Here is a tiny trained network, its code and every weight. The questions are about switching its units off for an input and a class, where a switched-off unit gives its printed mean instead of its output.

import numpy as np


def w(rows, s, z=0):
    codes = np.array(rows[::2]) - 128.0
    scale = np.full(codes.shape[1], s)
    scale[-1] = z or s
    return codes * scale


def f(y):
    return np.maximum(y, 0)


def log_softmax(a):
    a = a - a.max(-1, keepdims=True)
    return a - np.log(np.exp(a).sum(-1, keepdims=True))


def net(x, mask):
    res = np.array(x, float).reshape(1, 4) / 4 @ E
    y = f(res @ A[0][:, :-1].T + A[0][:, -1])
    res = res + np.where(mask, y, B[0][:, -1]) @ B[0][:, :-1]
    return log_softmax(res[-1] @ U[:, :-1].T + U[:, -1])


A, B = {}, {}
E = w([
[196,77,212,146,185,186,38,187,234,187,143],'x0',
[166,123,68,193,70,32,92,255,135,119,87],'x1',
[214,66,223,70,90,97,140,118,97,41,70],'x2',
[88,41,116,132,217,24,38,68,64,169,112],'x3',
],0.0065)
A[0] = w([
[173,227,139,104,32,234,204,171,205,84,140,36],'n0',
[49,200,42,210,178,167,128,135,155,197,206,46],'n1',
[100,44,113,122,202,51,66,80,80,159,105,97],'n2',
[100,63,119,117,199,58,68,81,83,157,106,67],'n3',
[204,42,217,158,198,175,35,177,246,180,132,2],'n4',
[217,60,210,43,92,105,148,115,85,45,59,74],'n5',
[113,94,128,121,164,91,90,103,103,150,118,63],'n6',
[62,187,50,192,173,157,129,142,146,205,190,25],'n7',
[66,175,55,104,79,72,203,75,19,68,101,95],'n8',
[49,203,30,199,174,158,123,134,157,210,188,77],'n9',
[164,131,68,202,61,44,81,229,122,126,95,82],'n10',
[65,166,58,107,65,66,203,67,22,68,98,80],'n11',
[90,57,125,117,204,56,72,91,79,151,120,65],'n12',
[80,163,65,108,78,76,196,75,21,74,117,55],'n13',
[159,116,76,208,66,40,102,229,123,122,91,73],'n14',
[105,75,125,124,179,67,71,85,94,152,114,56],'n15',
[223,59,221,51,102,107,151,115,99,32,69,28],'n16',
[173,124,80,193,72,40,82,222,136,128,86,49],'n17',
[114,71,124,119,175,76,90,95,104,153,121,57],'n18',
[106,58,117,116,202,58,72,87,80,160,124,91],'n19',
[214,59,221,51,92,100,154,116,81,39,56,81],'n20',
[160,219,136,93,57,218,212,184,193,97,146,34],'n21',
[96,127,185,39,183,219,150,2,100,142,199,43],'n22',
[90,133,180,42,181,208,148,8,113,141,178,40],'n23',
],0.0056,0.0061)
B[0] = w([
[181,222,100,227,66,164,176,176,38,61,162,239],'n0',
[99,113,26,106,65,39,70,69,147,174,101,213],'n1',
[165,189,124,196,72,166,169,168,73,79,161,216],'n2',
[168,194,96,189,77,164,160,167,81,83,149,193],'n3',
[255,160,207,90,191,209,50,226,231,226,192,220],'n4',
[81,118,38,108,65,52,74,72,146,174,115,225],'n5',
[160,170,97,164,100,148,141,139,112,111,127,153],'n6',
[115,132,50,116,76,67,76,75,155,160,85,192],'n7',
[201,119,207,97,174,186,72,197,191,201,177,255],'n8',
[88,108,57,99,68,45,80,75,138,160,117,229],'n9',
[105,102,128,85,211,144,200,76,143,61,57,244],'n10',
[205,121,191,103,180,194,65,203,197,197,175,250],'n11',
[168,195,106,182,76,160,162,159,91,83,149,194],'n12',
[213,147,177,101,171,186,70,197,205,198,158,223],'n13',
[101,94,121,90,219,147,200,72,155,63,44,237],'n14',
[159,180,96,167,90,155,151,154,99,102,139,175],'n15',
[89,142,8,117,69,57,77,65,166,178,91,209],'n16',
[120,111,106,91,226,160,202,72,163,66,40,222],'n17',
[169,202,89,181,91,150,145,146,97,109,131,163],'n18',
[164,180,121,179,82,153,163,159,81,87,153,202],'n19',
[78,119,39,113,71,45,73,68,140,186,119,233],'n20',
[181,211,99,219,65,161,170,166,47,67,163,222],'n21',
[122,116,85,97,224,133,204,86,168,50,13,205],'n22',
[125,113,80,100,230,132,202,88,172,45,16,196],'n23',
],0.0063,0.0062)
U = w([
[157,177,119,228,45,165,180,165,15,66,161,116],'0',
[188,122,183,88,199,182,44,194,199,219,170,110],'1',
[96,105,114,88,253,135,225,67,145,48,46,118],'2',
[70,114,72,106,27,41,44,54,132,191,121,118],'3',
[48,61,207,116,123,121,139,145,51,136,198,252],'4',
[2,70,222,122,122,128,131,128,48,126,180,96],'5',
[25,52,202,130,117,128,136,132,84,124,179,96],'6',
],0.0088,0.023)

Each question gives the input, the list of numbers given to net, and the class t.
The units are the neurons (one row each of A and B). Each row of codes is followed by its name. A weight is (code - 128) times the scale printed after its matrix; where a second scale follows, it is the last column's (A, B and U).
mask holds one flag per neuron, in row order. A switched-off neuron (its flag False) gives its mean, the last column of its row in B, instead of its output. The means were averaged over made-up inputs and are rounded, as every weight is.
A unit's drop is (log p(t) with every unit on - log p(t) with that unit switched off) / (log p(t) with every unit on - log p(t) with every unit switched off).
The circuit of an input: a set's keep is (log p(t) with only the set's units on - log p(t) with every unit switched off) / (log p(t) with every unit on - log p(t) with every unit switched off). Starting from the 12 units with the biggest drops (on a tie, the unit counted first), units are removed one at a time, each time the one whose removal leaves the highest keep (on an exact tie, the one counted first), for as long as the keep stays at least 0.8.
units of the circuit, in order: the units of the circuit, biggest drop first
k most important neurons: the k neurons with the biggest drops, biggest first
drop of u: that unit's drop, to one decimal
input [-6,7,1,6], class 2: units of the circuit, in order : n14
input [3,-3,2,1], class 4: 3 most important neurons : n11, n8, n13
input [-4,-2,-4,-2], class 1: units of the circuit, in order : n8, n11, n13
input [-5,-1,5,2], class 1: units of the circuit, in order : n11, n8
input [-5,-5,-2,-3], class 1: 2 most important neurons : n8, n11
input [-7,-2,7,0], class 1: 2 most important neurons : n11, n8
input [-7,-1,6,-5], class 1: 3 most important neurons : n11, n8, n13
input [7,-8,-6,6], class 2: 2 most important neurons : n22, n23
input [5,-6,-7,-7], class 0: 2 most important neurons : n0, n21
input [-6,6,4,-1], class 1: 2 most important neurons : n11, n8
input [-8,-8,-8,7], class 1: 3 most important neurons : n8, n11, n13
input [0,8,-7,-5], class 2: 3 most important neurons : n10, n14, n17
input [-6,-6,-4,-4], class 1: 2 most important neurons : n8, n11
input [5,-6,-2,0], class 2: most important neuron : n22
input [-4,6,8,1], class 3: 2 most important neurons : n20, n5
input [-8,7,-6,-4], class 1: drop of n8 : 0.3
input [-7,-2,-2,5], class 1: drop of n8 : 0.2
input [5,5,7,2], class 3: drop of n11 : 0.1
